In the rows, zero is written as 128.
Each row has a class, written after it, and each block has its own classes.
[133 133 117 144 128 124 121 131 128 130 136 130 128 137 126 129 129 132
 122 126 122 136]
Q_465
[135 137 122 136 138 132 124 128 134 128 124 137 122 138 121 127 125 134
 117 135 127 140]
Q_574
[131 145 130 125 125 134 122 112 133 117 158 152 121 138 123 139 128 119
 117 128 146 141]
Q_465
[138 111 120 127 127 124 128 128 131 132 143 135 126 132 106 134 133 135
 115 103 133 141]
Q_885
[122 138 119 137 139 117 117 125 117 119 102 135 112 112 136 113 120 155
 135 111 119 131]
Q_885
[135 120 135 126 138 136 132 134 131 130 143 138 133 123 114 120 125 132
 123 118 136 129]
Q_885
[119 119  85 123 148 108 108 102 117 127 140 141 113 111 143 151 113 171
  96  71 114 138]
Q_905
[158 134 147 127 126 136 131 131 146 130 139 147 141 158  99 140 123  85
 129 168 147 132]
Q_574
[119 125  98 128 124 105 120 118 106 139 124 137 132 114 149 134 119 155
 107  83 113 127]
Q_905
[112 139 113 137 141 121 122 132 104 114 110 133 134 109 139 129 124 155
 122 100 110 126]
Q_465
[131 119 131 129 133 121 132 122 128 127 126 137 121 130 122 124 123 130
 111 124 121 130]
Q_574
[118 114 115 136 154 120 126 119 113 128 124 140 116 119 121 135 116 139
 102 101 124 135]
Q_574
[112 105 103 127 140 108 120 114 132 130 126 139 114 120 129 142 115 152
  94  73 112 147]
Q_574
[133 135 125 125 131 140 119 134 131 105 130 137 136 137 128 130 123 112
 116 142 137 128]
Q_465
[147 126 120 114 137 136 130 121 140 133 144 140 112 133 115 147 125 111
 117 129 139 133]
Q_574
[146 109 120 119 125 127 112 125 121 127 143 147 129 141 116 153 122 120
 116 113 132 142]
Q_574
[145 108 128 125 128 130 130 130 139 133 147 137 122 151 113 139 126 121
 117 141 133 141]
Q_574
[151 121 136 115 131 151 122 133 147 127 165 140 121 145 111 143 142 102
 129 148 146 139]
Q_885
[144 121 133 122 132 132 124 134 141 125 149 145 117 129 116 136 134 127
 128 107 139 133]
Q_885
[131 138 146 137 133 123 165 141 120 129  98 118 164 124 137 103 128 128
 164 157 124 120]
Q_574
[133 145 122 133 127 134 128 123 124 133 110 136 139 116 147 130 125 139
 131 118 116 119]
Q_905
[128 100 111 134 126 114 116 121 133 124 136 150 114 134 123 143 120 157
 111  76 129 140]
Q_885
[123 124 106 127 141 120 143 116 119 129 133 133 114 138 125 134 111 138
 112 120 124 143]
Q_574
[136 116 129 129 128 121 123 124 131 132 142 142 119 140 111 139 125 119
 114 127 132 140]
Q_574
[151 143 144 125 135 144 128 131 133 118 131 133 140 130 131 129 138 106
 138 160 130 133]
Q_905
[176 126 164 112 122 170 136 165 162 139 172 146 128 154  93 126 139  96
 149 185 133 133]
Q_885
[150 106 105 137 138 131 114 110 138 142 177 156  97 146 113 157 108 123
  92  97 137 143]
Q_574
[138 126 120 134 127 132 118 125 128 134 136 163 123 127 119 150 126 129
 104 107 132 129]
Q_905
[128 131 113 127 134 118 124 126 107 121 127 133 132 117 130 125 126 137
 122 110 120 130]
Q_465
[128 125 107 131 135 123 124 128 121 127 128 136 128 132 123 128 108 136
 117 111 120 134]
Q_574
[122 131 124 135 134 124 126 127 119 130 115 129 132 117 135 119 119 137
 137 111 120 120]
Q_905

Next block, with new classes.
[138 135 120 117 127 116 126 125 136 122 127 131 121 128 128 131 123 138
 123 135 128 123]
Q_545
[123 134 120 141 108 124 108 124 131 146 130 138 149 126 127 120 117 134
 125 148 122 116]
Q_945
[151 121 121 123 128 114 132 123 123 122 125 129 121 122 134 135 118 132
 127 119 132 124]
Q_945
[122 126 117 135 116 110 121 121 115 131 137 139 160 125 114 125 134 134
 134 140 117 114]
Q_945
[133 128 125 115 132 120 129 117 138 120 129 125 105 127 122 138 140 128
 119 134 133 123]
Q_545
[147 116 133 124 126 133 128 121 102 133 128 121 149 132 147 118 105 125
 120 102 136 131]
Q_945
[114 139 125 141 112 131 120 129 149 133 141 128 138 125 127 120 131 129
 131 126 118 125]
Q_545
[138 127 132 119 136 115 130 128 140 133 128 125 104 127 126 136 139 128
 116 134 132 135]
Q_545
[122 133 128 128 125 130 120 125 115 152 131 136 142 131 127 122 128 136
 130 142 122 122]
Q_945
[136 130 139 127 132 135 136 124 137 143 129 120 170 120 131 125 131 129
 133 137 124 126]
Q_545
